After every row comes one of two labels: whether the row has a hidden trait. Each part has its own trait and labels.
+3.60, +0.97, -0.47, +3.04, +0.63, +0.06, -0.24, +0.32, +0.94, +0.25, -2.86, -0.09, +1.09, +0.51, +1.70, +1.46, -2.28, -2.78, -1.37, +3.18, +0.71, +2.39 : <83>
-3.09, -1.47, +3.96, -1.45, -0.06, -0.20, +1.56, +1.13, -0.80, +0.42, -3.29, -2.71, -0.19, +0.68, +0.44, -0.03, +0.59, -0.22, -0.75, -1.63, +6.25, -1.20 : <83>
+1.19, -2.14, +1.99, +1.43, -0.40, -1.62, +0.76, -1.00, -0.14, -1.74, +4.24, +0.37, -0.42, -2.57, -0.36, -1.44, -1.76, +1.07, +0.12, +2.63, -3.23, +0.58 : <81>
-3.04, -3.54, +5.72, -1.59, -0.51, -1.40, +4.22, +0.78, -1.35, -0.59, -1.42, -3.33, -0.59, -0.99, +0.10, -1.30, -0.32, +0.57, -0.68, -0.78, +6.45, -1.40 : <83>
-3.94, -2.89, +3.31, -2.08, -0.77, -1.19, +2.52, -0.22, -1.16, -1.05, +3.26, -1.21, -1.16, -1.99, -1.27, -1.91, +0.70, +2.59, +0.61, -1.54, +0.97, -2.05 : <83>
+2.53, +0.73, -3.11, +1.26, +0.19, -0.10, -2.75, -1.42, +0.80, -0.73, +4.52, +2.77, +0.09, -1.18, -0.65, -0.32, -0.74, +0.72, +0.70, +1.56, -6.56, +0.95 : <81>
-2.05, +0.03, +1.76, -2.29, -0.65, +0.13, +1.22, +1.05, -1.03, +0.57, -3.11, -2.19, -0.51, +1.19, +0.25, +0.34, +1.45, -0.19, +0.65, -2.48, +5.28, -1.38 : <83>
+4.44, -0.19, +1.33, +2.42, -1.52, -1.56, +1.23, +0.38, -0.94, -1.11, -2.40, -3.01, -0.10, -0.58, +1.72, +0.52, -2.89, -2.45, +0.12, +3.78, +2.60, +1.79 : <83>
-2.86, -3.22, +5.42, -0.81, -0.44, -1.08, +4.12, +0.91, -1.13, -0.47, -1.90, -3.55, -0.35, -0.74, +0.52, -1.39, -0.79, -0.03, -1.22, -0.22, +6.64, -0.93 : <83>
+0.08, -3.16, +6.77, -1.12, -2.88, -3.10, +5.55, +1.30, -3.16, -1.48, -3.93, -6.78, -1.54, -1.15, +0.98, -0.98, -1.35, -1.20, +0.86, +0.93, +9.12, -0.98 : <83>
-0.81, -1.86, +4.05, -1.15, -1.75, -1.56, +3.50, +1.10, -1.98, -0.58, -3.20, -4.63, -0.91, -0.15, +0.85, -0.39, -0.21, -0.58, +0.46, -0.19, +7.19, -1.06 : <83>
-3.89, -1.94, +1.88, -3.54, -1.14, -0.76, +1.53, -0.12, -1.46, -0.69, +2.35, -1.61, -1.46, -1.22, -1.61, -1.70, +2.10, +2.68, +1.54, -3.41, +1.12, -2.89 : <83>
+7.64, -0.33, +1.97, +2.92, -3.24, -2.90, +2.07, +0.46, -2.18, -2.07, -2.73, -5.16, -0.82, -1.22, +2.15, +0.42, -3.50, -3.23, +1.69, +5.28, +3.97, +1.97 : <83>
+4.62, +4.09, -5.65, +0.72, -1.06, +0.61, -4.18, -0.72, +0.54, +0.22, +0.81, +2.02, -0.20, +0.88, -0.27, +1.19, +0.84, -0.66, +2.38, +0.47, -5.63, +0.99 : <81>
-2.97, -2.09, +2.32, -3.09, -1.91, -1.45, +1.24, -0.09, -1.94, -1.21, +2.60, -2.23, -1.74, -1.55, -1.51, -1.81, +1.68, +2.35, +2.14, -2.29, +1.36, -2.66 : <83>
+5.99, +1.67, -2.98, +0.83, -2.73, -1.68, -1.83, -0.91, -1.08, -1.73, +2.20, -0.82, -1.37, -1.32, -0.12, -0.06, -0.85, -0.38, +3.40, +2.79, -3.64, +0.91 : <81>
+6.58, +2.51, -3.93, +0.93, -2.79, -1.41, -2.58, -0.84, -1.04, -1.35, +2.01, -0.47, -1.24, -0.78, -0.07, +0.15, -0.34, -0.69, +3.73, +2.02, -4.32, +0.91 : <81>
+2.15, -0.75, -0.90, +0.57, -1.49, -1.63, -0.38, -1.21, -0.64, -1.83, +4.87, +0.22, -0.88, -2.36, -0.68, -1.21, -1.13, +1.10, +1.98, +2.23, -4.55, +0.18 : <81>

New part:
-0.08, -1.16, -0.09, -0.04, +5.59, -1.12, -0.63, +0.69, -1.07, +2.10, +0.70, +0.11, +2.50, -2.91, -0.74, +1.31, -0.40, -1.32, -2.09, -0.24, +2.06, +0.42, +2.02, +0.30, -1.87, -0.68, -0.29, -1.83, -0.97, +0.27, +0.25, -0.82, +0.79, -1.15, +0.87 : B
+0.77, -0.15, -0.27, +0.56, -0.31, +0.14, +0.48, -1.10, +1.11, +0.36, +1.11, +0.76, +0.78, +1.76, -0.01, -0.23, +0.43, -1.26, +0.20, +0.08, -0.63, +0.18, +1.50, -1.00, -0.55, +0.99, -1.00, -0.07, -1.37, -0.07, +0.12, -0.11, +0.68, -0.49, +0.72 : B
+0.24, +1.86, +0.17, -0.55, -1.74, +2.84, +0.48, +2.77, +2.36, -0.44, -1.05, -1.99, -1.77, +3.99, -0.86, +0.04, +2.88, -1.02, +0.58, +2.68, +0.76, +0.95, +1.43, +0.82, +3.13, +2.58, -1.68, +1.77, +0.48, -0.44, +1.03, -0.01, +1.88, -0.60, +1.11 : B
+0.59, +1.96, -1.15, -1.21, +5.89, -1.68, +1.14, -1.21, -0.42, +4.25, -0.88, +2.05, +4.22, -4.61, -2.35, +2.25, -1.36, -3.88, -2.15, -0.10, +4.64, +2.45, +5.28, +1.84, -1.39, -5.64, +1.67, -1.47, -4.03, -1.04, +1.00, +1.55, +3.39, -0.20, +1.01 : X
+2.17, +0.38, +0.26, -0.40, -1.37, +0.38, +0.38, -0.72, +0.67, -0.24, +2.57, +0.00, +0.94, +2.50, +0.50, -1.06, +0.83, -1.62, +1.11, -1.70, -3.07, -0.71, +2.62, -1.79, -1.17, +1.67, -2.56, +0.61, -0.33, +0.09, -0.31, +0.72, +0.53, -0.19, -1.12 : B
+1.52, -0.84, +0.78, -0.77, -1.65, +0.28, -0.58, -0.21, -0.14, -1.25, +1.43, -0.05, +0.37, +1.07, +0.53, -1.03, +0.88, -0.31, +0.00, -2.08, -1.55, -0.85, +1.32, -1.46, -0.20, +1.19, -1.49, +0.03, +0.88, +0.10, -0.15, +0.13, +1.17, +0.23, -1.78 : B
-0.40, +1.82, -0.74, +1.07, -1.15, -0.55, -0.19, -2.24, +0.33, -0.95, +1.53, +3.23, +0.61, +3.12, +0.57, -1.74, -1.04, -4.38, -0.01, -1.98, +0.47, +1.01, -1.40, -0.87, -0.06, +1.54, +1.14, -0.27, -0.47, -0.60, -0.18, -0.21, +2.23, -0.47, +0.77 : B
+0.50, +3.86, -1.30, -0.35, +0.69, -1.55, -0.08, -1.90, +0.41, +0.86, +0.69, +2.85, +1.18, +0.21, -0.93, -1.21, -2.15, -6.42, -0.91, -2.15, +3.30, +1.91, +1.55, +0.80, -0.86, -0.71, +2.26, -0.17, -0.80, -1.44, +0.27, +0.72, +5.41, +0.01, +0.37 : B
+1.27, +2.35, -0.29, +0.37, +3.20, +1.52, +0.35, +3.61, +1.36, -0.54, +1.43, -3.72, -2.38, +3.50, -1.10, -0.24, +2.22, -1.60, -0.47, +0.32, +0.93, -0.86, -0.10, +0.19, +0.08, +3.36, -2.76, +0.60, -0.09, -0.28, +0.45, -0.72, +0.34, -0.23, +0.79 : B
+1.00, +0.37, -0.72, -0.17, +4.38, -1.18, +0.73, -0.94, +0.10, +1.50, +1.12, +1.40, +3.51, -0.46, -1.29, +1.36, -0.19, -3.46, -1.33, -0.50, +1.88, +1.29, +4.72, -0.23, -1.86, -1.14, -1.15, -1.20, -3.67, -0.12, +0.58, +0.32, +2.45, -1.05, +1.43 : B
+1.73, +2.22, -1.25, -0.58, +2.83, -0.84, +0.73, -0.41, -0.09, +2.80, +1.66, -0.75, +2.65, -1.44, -1.90, +0.87, -0.89, -3.21, -0.36, -0.45, +0.16, +0.69, +5.31, -0.20, -3.04, -0.29, -0.57, -0.33, -2.10, -0.36, +0.12, +0.71, +0.18, -1.07, +0.58 : B
+1.77, -1.38, +0.98, -0.91, -6.18, +1.69, +1.13, -3.45, +1.20, -0.45, +0.33, +2.78, +0.74, +3.42, +1.76, -1.05, +2.58, +0.68, +1.84, -1.19, -2.56, -0.05, +2.30, -2.06, +2.53, -0.25, -2.16, +0.85, -0.99, -0.16, +0.18, +1.81, +4.50, +1.80, -2.32 : X
+0.10, +0.36, +0.02, -0.44, -0.57, -0.07, -0.24, +0.15, +0.01, -0.08, +0.04, -0.08, +0.10, -0.35, -0.21, -0.24, -0.03, -0.98, -0.11, -0.24, -0.74, +0.42, +0.97, -0.06, -0.35, +0.22, +0.02, +0.31, +0.29, -0.19, -0.02, +0.36, +0.38, -0.55, -0.42 : B
